Below is a small trained network, with its code and all its weights. Each question gives an input and a class and asks what happens when units are switched off, that is, made to give their printed mean instead of their output.

import numpy as np


def w(rows, s, z=0):
    codes = np.array(rows[::2]) - 128.0
    scale = np.full(codes.shape[1], s)
    scale[-1] = z or s
    return codes * scale


def f(y):
    return np.maximum(y, 0)


def log_softmax(a):
    a = a - a.max(-1, keepdims=True)
    return a - np.log(np.exp(a).sum(-1, keepdims=True))


def net(x, mask):
    res = np.array(x, float).reshape(1, 3) / 4 @ E
    y = f(res @ A[0][:, :-1].T + A[0][:, -1])
    res = res + np.where(mask, y, B[0][:, -1]) @ B[0][:, :-1]
    return log_softmax(res[-1] @ U[:, :-1].T + U[:, -1])


A, B = {}, {}
E = w([
[255,128,70,166,152,166,212,56,38],'x0',
[120,93,223,208,59,49,174,163,47],'x1',
[84,242,117,42,42,163,197,107,143],'x2',
],0.0096)
A[0] = w([
[179,69,87,151,135,183,143,39,136,130],'n1',
[161,144,59,91,254,153,71,148,116,251],'n2',
[77,14,208,165,129,110,91,188,120,145],'n3',
[148,96,92,228,109,56,185,160,74,204],'n4',
[169,60,109,208,111,134,224,146,65,246],'n5',
[170,155,156,103,91,173,222,144,48,87],'n6',
[139,122,90,159,211,163,119,120,192,165],'n7',
[181,146,104,153,174,147,143,142,116,90],'n8',
[71,166,133,75,132,110,71,171,173,240],'n9',
[167,131,178,178,155,77,158,150,64,185],'n10',
[146,175,65,76,99,200,229,78,107,236],'n11',
[113,41,227,160,102,51,25,167,110,175],'n12',
[105,140,99,66,69,100,198,85,145,151],'n13',
[138,94,172,215,101,85,150,138,36,184],'n14',
[182,186,233,119,96,138,131,180,16,144],'n15',
[170,53,184,174,103,108,162,126,54,168],'n16',
[159,114,79,178,162,170,119,48,80,174],'n17',
[106,154,110,57,143,145,113,144,212,169],'n18',
[100,255,123,75,62,170,158,81,78,169],'n19',
],0.0075,0.0028)
B[0] = w([
[98,159,82,72,119,111,117,118,148,202],'n1',
[68,166,154,86,162,41,130,135,124,221],'n2',
[153,116,146,178,162,144,126,164,42,212],'n3',
[77,92,118,174,73,102,57,86,178,237],'n4',
[39,142,150,92,126,106,123,99,187,254],'n5',
[101,80,184,201,117,157,152,105,141,212],'n6',
[93,169,152,95,172,65,144,136,127,187],'n7',
[114,122,78,92,136,128,95,131,175,171],'n8',
[159,222,110,78,166,104,168,193,153,220],'n9',
[34,89,171,185,93,196,18,73,206,218],'n10',
[160,94,254,137,153,70,130,138,115,248],'n11',
[141,172,137,154,111,111,145,188,32,229],'n12',
[160,90,155,110,150,108,148,148,45,196],'n13',
[86,54,128,157,110,131,37,56,137,247],'n14',
[57,129,216,156,68,111,175,121,153,214],'n15',
[48,117,137,159,119,185,40,52,192,236],'n16',
[88,190,90,131,134,77,76,118,205,212],'n17',
[82,238,110,46,123,137,129,112,195,210],'n18',
[201,127,232,121,127,97,174,187,68,241],'n19',
],0.0079,0.011)
U = w([
[173,90,154,206,157,201,106,191,40,111],'0',
[163,185,116,95,62,219,183,178,146,82],'1',
[224,23,3,154,105,205,230,39,88,4],'2',
[100,35,254,211,23,150,127,36,125,143],'3',
[188,163,242,86,158,67,235,199,20,167],'4',
[159,129,188,137,116,180,192,34,152,58],'5',
[86,168,13,78,125,115,107,66,220,185],'6',
],0.0066,0.004)

Each question gives the input, the list of numbers given to net, and the class t.
The units are the neurons (one row each of A and B). Each row of codes is followed by its name. A weight is (code - 128) times the scale printed after its matrix; where a second scale follows, it is the last column's (A, B and U).
mask holds one flag per neuron, in row order. A switched-off neuron (its flag False) gives its mean, the last column of its row in B, instead of its output. The means were averaged over made-up inputs and are rounded, as every weight is.
A unit's drop is (log p(t) with every unit on - log p(t) with that unit switched off) / (log p(t) with every unit on - log p(t) with every unit switched off).
most important unit: the unit with the biggest drop
top k neurons: the k neurons with the biggest drops, biggest first
drop of u: that unit's drop, to one decimal
input [-8,-7,7], class 4: most important unit	n19
input [0,-1,0], class 6: top 2 neurons	[n19; n12]
input [8,0,-5], class 6: top 2 neurons	[n17; n1]
input [-2,-5,-6], class 6: top 3 neurons	[n19; n11; n13]
input [7,1,-8], class 6: top 2 neurons	[n17; n1]
input [-4,-1,2], class 1: top 2 neurons	[n11; n2]
input [-8,8,4], class 4: top 2 neurons	[n12; n9]
input [3,-2,-1], class 6: drop of n19	0.2
input [6,1,-5], class 6: drop of n18	-0.1
input [0,-6,1], class 4: drop of n16	0.3
input [-1,-3,-8], class 0: drop of n19	0.3
